Here is a tiny trained network, its code and every weight. The questions are about switching its units off for an input and a target symbol, where a switched-off unit gives its printed mean instead of its output.

import numpy as np


def w(rows, s, z=0):
    codes = np.array(rows[::2]) - 128.0
    scale = np.full(codes.shape[1], s)
    scale[-1] = z or s
    return codes * scale


def norm(h):
    return h / np.sqrt((h * h).mean(-1, keepdims=True) + 1e-5)


def f(y):
    return np.maximum(y, 0)


def softmax(a):
    e = np.exp(a - a.max(-1, keepdims=True))
    return e / e.sum(-1, keepdims=True)


def log_softmax(a):
    a = a - a.max(-1, keepdims=True)
    return a - np.log(np.exp(a).sum(-1, keepdims=True))


def net(x, mask):
    ids = ['Δαβεζψ'.index(c) for c in x.split()]
    T = len(ids)
    res = E[ids] + P[:T]
    u = 0
    for l in range(3):
        r = norm(res)
        for j in range(2):
            rows = slice(3 * j, 3 * j + 3)
            q, k, v = (r @ M[l][rows].T for M in (Q, K, V))
            z = softmax(np.where(np.tri(T) > 0, q @ k.T / 3**0.5, -1e9)) @ v
            o = O[l][rows]
            res = res + np.where(mask[u + j], z, o[:, -1]) @ o[:, :-1]
        u += 2
        y = f(norm(res) @ A[l][:, :-1].T + A[l][:, -1])
        res = res + np.where(mask[u : u + 8], y, B[l][:, -1]) @ B[l][:, :-1]
        u += 8
    return log_softmax(norm(res)[-1] @ U[:, :-1].T + U[:, -1])


Q, K, V, O, A, B = {}, {}, {}, {}, {}, {}
E = w([
[48,199,217,83,57,79,199],'Δ',
[142,194,50,114,228,120,177],'α',
[161,179,104,64,93,1,194],'β',
[57,64,201,102,169,57,244],'ε',
[78,145,133,15,153,112,126],'ζ',
[220,44,190,178,135,209,91],'ψ',
],0.0077)
P = w([
[192,164,105,164,66,197,117],'0',
[129,1,199,155,116,161,147],'1',
[100,57,167,137,93,126,161],'2',
[168,95,165,116,122,97,159],'3',
[137,98,151,135,128,96,177],'4',
[118,97,175,107,126,109,201],'5',
],0.004)
Q[0] = w([
[181,46,166,31,53,79,205],'0.h0',
[222,41,162,147,136,119,167],'0.h0',
[159,196,253,138,83,235,123],'0.h0',
[67,129,231,161,184,97,197],'0.h1',
[209,212,123,153,102,141,153],'0.h1',
[181,189,79,150,63,100,197],'0.h1',
],0.0041)
K[0] = w([
[121,219,173,122,76,183,31],'0.h0',
[193,129,74,106,95,137,167],'0.h0',
[146,184,146,135,142,18,144],'0.h0',
[147,173,40,114,94,253,71],'0.h1',
[110,96,141,99,147,138,96],'0.h1',
[70,119,149,180,113,193,111],'0.h1',
],0.0044)
V[0] = w([
[161,112,97,102,196,15,109],'0.h0',
[129,236,173,166,138,69,38],'0.h0',
[203,253,96,67,149,102,117],'0.h0',
[6,224,76,83,168,89,242],'0.h1',
[96,68,82,100,134,119,60],'0.h1',
[132,104,106,151,137,54,89],'0.h1',
],0.0037)
O[0] = w([
[55,111,168,101,63,159,94,115],'0.h0',
[93,156,90,190,74,137,87,14],'0.h0',
[56,88,70,177,74,211,197,155],'0.h0',
[115,79,142,197,165,142,26,120],'0.h1',
[49,137,95,157,143,193,101,4],'0.h1',
[124,109,109,142,12,119,2,67],'0.h1',
],0.0048,0.0016)
A[0] = w([
[135,85,57,57,91,62,226,96],'0.n0',
[160,137,161,152,123,132,121,1],'0.n1',
[196,137,84,129,147,85,129,79],'0.n2',
[123,162,173,45,153,75,120,228],'0.n3',
[57,129,72,1,220,170,156,144],'0.n4',
[29,150,81,109,206,174,77,17],'0.n5',
[119,116,48,121,66,233,183,68],'0.n6',
[165,103,181,165,84,165,130,191],'0.n7',
],0.0043,0.00096)
B[0] = w([
[124,61,106,84,158,172,132,253],'0.n0',
[79,144,155,152,125,112,106,143],'0.n1',
[73,192,150,71,95,167,133,161],'0.n2',
[182,99,149,187,157,63,197,228],'0.n3',
[167,151,252,134,79,127,81,205],'0.n4',
[142,136,99,132,175,101,183,147],'0.n5',
[81,101,148,117,122,84,2,152],'0.n6',
[121,160,110,128,78,152,198,193],'0.n7',
],0.0045,0.0044)
Q[1] = w([
[113,124,79,151,110,2,176],'1.h0',
[66,106,73,187,101,124,74],'1.h0',
[130,123,56,145,164,160,137],'1.h0',
[107,167,63,126,107,163,62],'1.h1',
[122,149,60,125,114,176,88],'1.h1',
[155,72,149,83,159,241,181],'1.h1',
],0.0062)
K[1] = w([
[87,109,108,214,84,150,50],'1.h0',
[156,91,138,105,230,121,92],'1.h0',
[155,62,108,157,135,55,173],'1.h0',
[235,135,136,18,253,183,169],'1.h1',
[136,90,186,138,148,58,226],'1.h1',
[96,205,112,119,129,136,78],'1.h1',
],0.0055)
V[1] = w([
[137,236,185,100,84,128,231],'1.h0',
[90,129,191,7,172,143,59],'1.h0',
[236,178,145,102,197,93,152],'1.h0',
[87,120,21,218,210,102,153],'1.h1',
[33,59,191,124,2,207,199],'1.h1',
[38,143,212,132,188,201,173],'1.h1',
],0.0037)
O[1] = w([
[47,68,102,174,80,123,74,238],'1.h0',
[199,55,176,106,46,132,167,114],'1.h0',
[67,152,57,92,112,139,53,167],'1.h0',
[155,76,184,110,173,87,175,9],'1.h1',
[82,254,124,162,64,177,76,252],'1.h1',
[120,99,126,105,164,222,124,128],'1.h1',
],0.0058,0.0037)
A[1] = w([
[140,137,195,114,99,164,137,90],'1.n0',
[173,155,46,166,184,154,135,9],'1.n1',
[31,75,99,155,63,163,73,190],'1.n2',
[131,130,24,72,160,83,144,150],'1.n3',
[83,183,153,187,107,67,117,89],'1.n4',
[113,200,153,96,179,162,195,168],'1.n5',
[179,103,102,105,109,73,142,122],'1.n6',
[121,1,100,73,128,105,160,189],'1.n7',
],0.0044,0.0013)
B[1] = w([
[114,145,75,162,72,78,122,210],'1.n0',
[227,66,230,90,91,102,168,140],'1.n1',
[125,86,83,66,202,86,111,255],'1.n2',
[50,130,140,31,240,230,23,184],'1.n3',
[123,188,180,163,175,96,101,214],'1.n4',
[156,177,32,248,237,91,121,195],'1.n5',
[116,124,149,164,3,249,109,170],'1.n6',
[183,173,73,137,145,138,85,221],'1.n7',
],0.0033,0.003)
Q[2] = w([
[33,253,131,149,102,54,141],'2.h0',
[146,90,111,129,104,153,40],'2.h0',
[217,63,45,106,179,49,221],'2.h0',
[140,2,133,58,112,187,92],'2.h1',
[175,134,101,136,56,107,23],'2.h1',
[72,102,55,41,142,102,163],'2.h1',
],0.0043)
K[2] = w([
[105,99,123,171,109,157,58],'2.h0',
[109,130,99,167,172,37,171],'2.h0',
[142,115,180,125,42,173,59],'2.h0',
[3,159,153,163,94,122,142],'2.h1',
[105,169,115,107,196,45,99],'2.h1',
[136,68,129,159,90,152,61],'2.h1',
],0.0048)
V[2] = w([
[137,164,57,34,145,69,107],'2.h0',
[94,185,40,169,137,128,209],'2.h0',
[67,200,145,93,173,97,228],'2.h0',
[45,45,114,162,117,254,154],'2.h1',
[149,135,134,213,173,146,85],'2.h1',
[70,78,127,144,147,156,68],'2.h1',
],0.0053)
O[2] = w([
[90,173,76,53,179,48,133,42],'2.h0',
[110,97,47,142,200,173,238,121],'2.h0',
[165,104,107,205,146,48,144,63],'2.h0',
[211,141,84,110,210,163,189,193],'2.h1',
[132,184,175,194,184,92,73,2],'2.h1',
[111,147,117,82,255,182,89,105],'2.h1',
],0.005,0.00096)
A[2] = w([
[114,86,92,208,83,78,118,135],'2.n0',
[218,36,144,119,208,61,253,128],'2.n1',
[201,169,85,250,105,171,157,4],'2.n2',
[12,123,84,125,135,78,207,99],'2.n3',
[232,27,34,43,131,152,135,137],'2.n4',
[162,70,131,90,106,147,134,163],'2.n5',
[77,89,115,173,171,170,17,176],'2.n6',
[218,109,137,70,117,138,191,80],'2.n7',
],0.0038,0.0015)
B[2] = w([
[52,55,94,88,122,120,231,205],'2.n0',
[189,63,94,139,144,97,129,212],'2.n1',
[114,236,106,165,134,71,148,185],'2.n2',
[226,103,84,140,158,99,105,250],'2.n3',
[97,77,54,114,124,72,99,248],'2.n4',
[131,153,102,109,82,138,2,201],'2.n5',
[74,215,199,101,153,181,106,206],'2.n6',
[225,114,8,122,112,204,133,191],'2.n7',
],0.004,0.0024)
U = w([
[75,142,154,212,67,118,185,173],'Δ',
[92,149,127,180,210,155,81,181],'α',
[104,113,52,79,106,120,141,232],'β',
[176,47,157,165,160,114,176,1],'ε',
[115,102,214,103,102,112,29,32],'ζ',
[171,127,158,146,84,253,147,202],'ψ',
],0.0057,0.00062)

Each question gives the input, a string of symbols that net reads in full, and the target symbol t.
The units are the heads (3 rows each of Q, K, V and O) and the neurons (one row each of A and B). Each row of codes is followed by its name. A weight is (code - 128) times the scale printed after its matrix; where a second scale follows, it is the last column's (O, A, B and U).
mask holds one flag per unit, layer by layer, with each layer's heads first. A switched-off unit (its flag False) gives its mean, the last column of its rows in O or B, instead of its output. The means were averaged over made-up inputs and are rounded, as every weight is.
A unit's drop is (log p(t) with every unit on - log p(t) with that unit switched off) / (log p(t) with every unit on - log p(t) with every unit switched off).
The circuit of an input: a set's keep is (log p(t) with only the set's units on - log p(t) with every unit switched off) / (log p(t) with every unit on - log p(t) with every unit switched off). Starting from the 12 units with the biggest drops (on a tie, the unit counted first), units are removed one at a time, each time the one whose removal leaves the highest keep (on an exact tie, the one counted first), for as long as the keep stays at least 0.8.
units of the circuit, in order: the units of the circuit, biggest drop first
most important unit: the unit with the biggest drop
top k neurons: the k neurons with the biggest drops, biggest first
top k neurons in layer l: the k neurons of layer l with the biggest drops, biggest first
heads that matter: for each layer, one digit per head in row order, 1 if its drop is at least 0.15 and else 0, layers parted by /
drop of u: that unit's drop, to one decimal
input ζ Δ ψ ψ α, target ψ: units of the circuit, in order -> 2.h0; 1.n1
input ε ε ζ β, target ζ: units of the circuit, in order -> 0.h0; 2.h0; 0.h1; 2.h1
input ε Δ β ζ, target ζ: units of the circuit, in order -> 0.h1; 0.n4
input α ζ β Δ, target ε: heads that matter -> 10 / 01 / 00
input β β ψ, target Δ: heads that matter -> 10 / 11 / 00
input ζ Δ ψ β β, target ψ: top 3 neurons in layer 0 -> 0.n6; 0.n3; 0.n2
input Δ ε ε ψ ζ ψ, target α: heads that matter -> 10 / 10 / 01
input Δ α ψ ζ, target α: units of the circuit, in order -> 2.h1; 0.h1
input β ε ε ψ α, target Δ: top 2 neurons -> 0.n4; 0.n6
input ε ε ζ, target ζ: most important unit -> 0.h0
input Δ β ψ α ζ, target α: units of the circuit, in order -> 1.h0; 2.h1; 0.h0; 0.n3
input ζ ε ψ β β ζ, target ψ: heads that matter -> 10 / 11 / 01
input α ψ ζ α, target ε: top 2 neurons in layer 0 -> 0.n6; 0.n4
input ζ β ζ α, target ψ: top 3 neurons -> 0.n4; 0.n6; 1.n1
input ε ψ ε, target ζ: units of the circuit, in order -> 0.h0; 2.h0
input ζ α β ε, target ψ: top 2 neurons -> 0.n4; 0.n6
input α ε α β, target ε: units of the circuit, in order -> 1.h1; 0.h1
input ε ε α ζ α ε, target ζ: heads that matter -> 11 / 10 / 10
input ψ ψ ψ, target β: units of the circuit, in order -> 0.h1; 1.h0; 0.h0; 2.n4
input β ε ζ β ψ ζ, target Δ: top neuron -> 0.n3
input α ψ ε β, target ε: top neuron -> 0.n6
input α ψ ε ψ ψ α, target ε: heads that matter -> 11 / 01 / 00
input ζ ψ α ψ ψ ζ, target ψ: top 3 neurons in layer 0 -> 0.n4; 0.n3; 0.n6
input α ψ β α ζ, target ε: heads that matter -> 10 / 01 / 00
input ψ β ψ, target β: heads that matter -> 01 / 10 / 10
input Δ ψ β ψ, target α: heads that matter -> 10 / 11 / 11
input ζ ε ψ ζ ζ β, target ψ: top neuron -> 0.n4
input Δ β Δ α ζ ε, target α: drop of 0.h0 -> 0.1
input β Δ α β ψ, target Δ: drop of 0.h0 -> 1.3
input Δ ε ε α β, target α: drop of 0.n4 -> 0.0
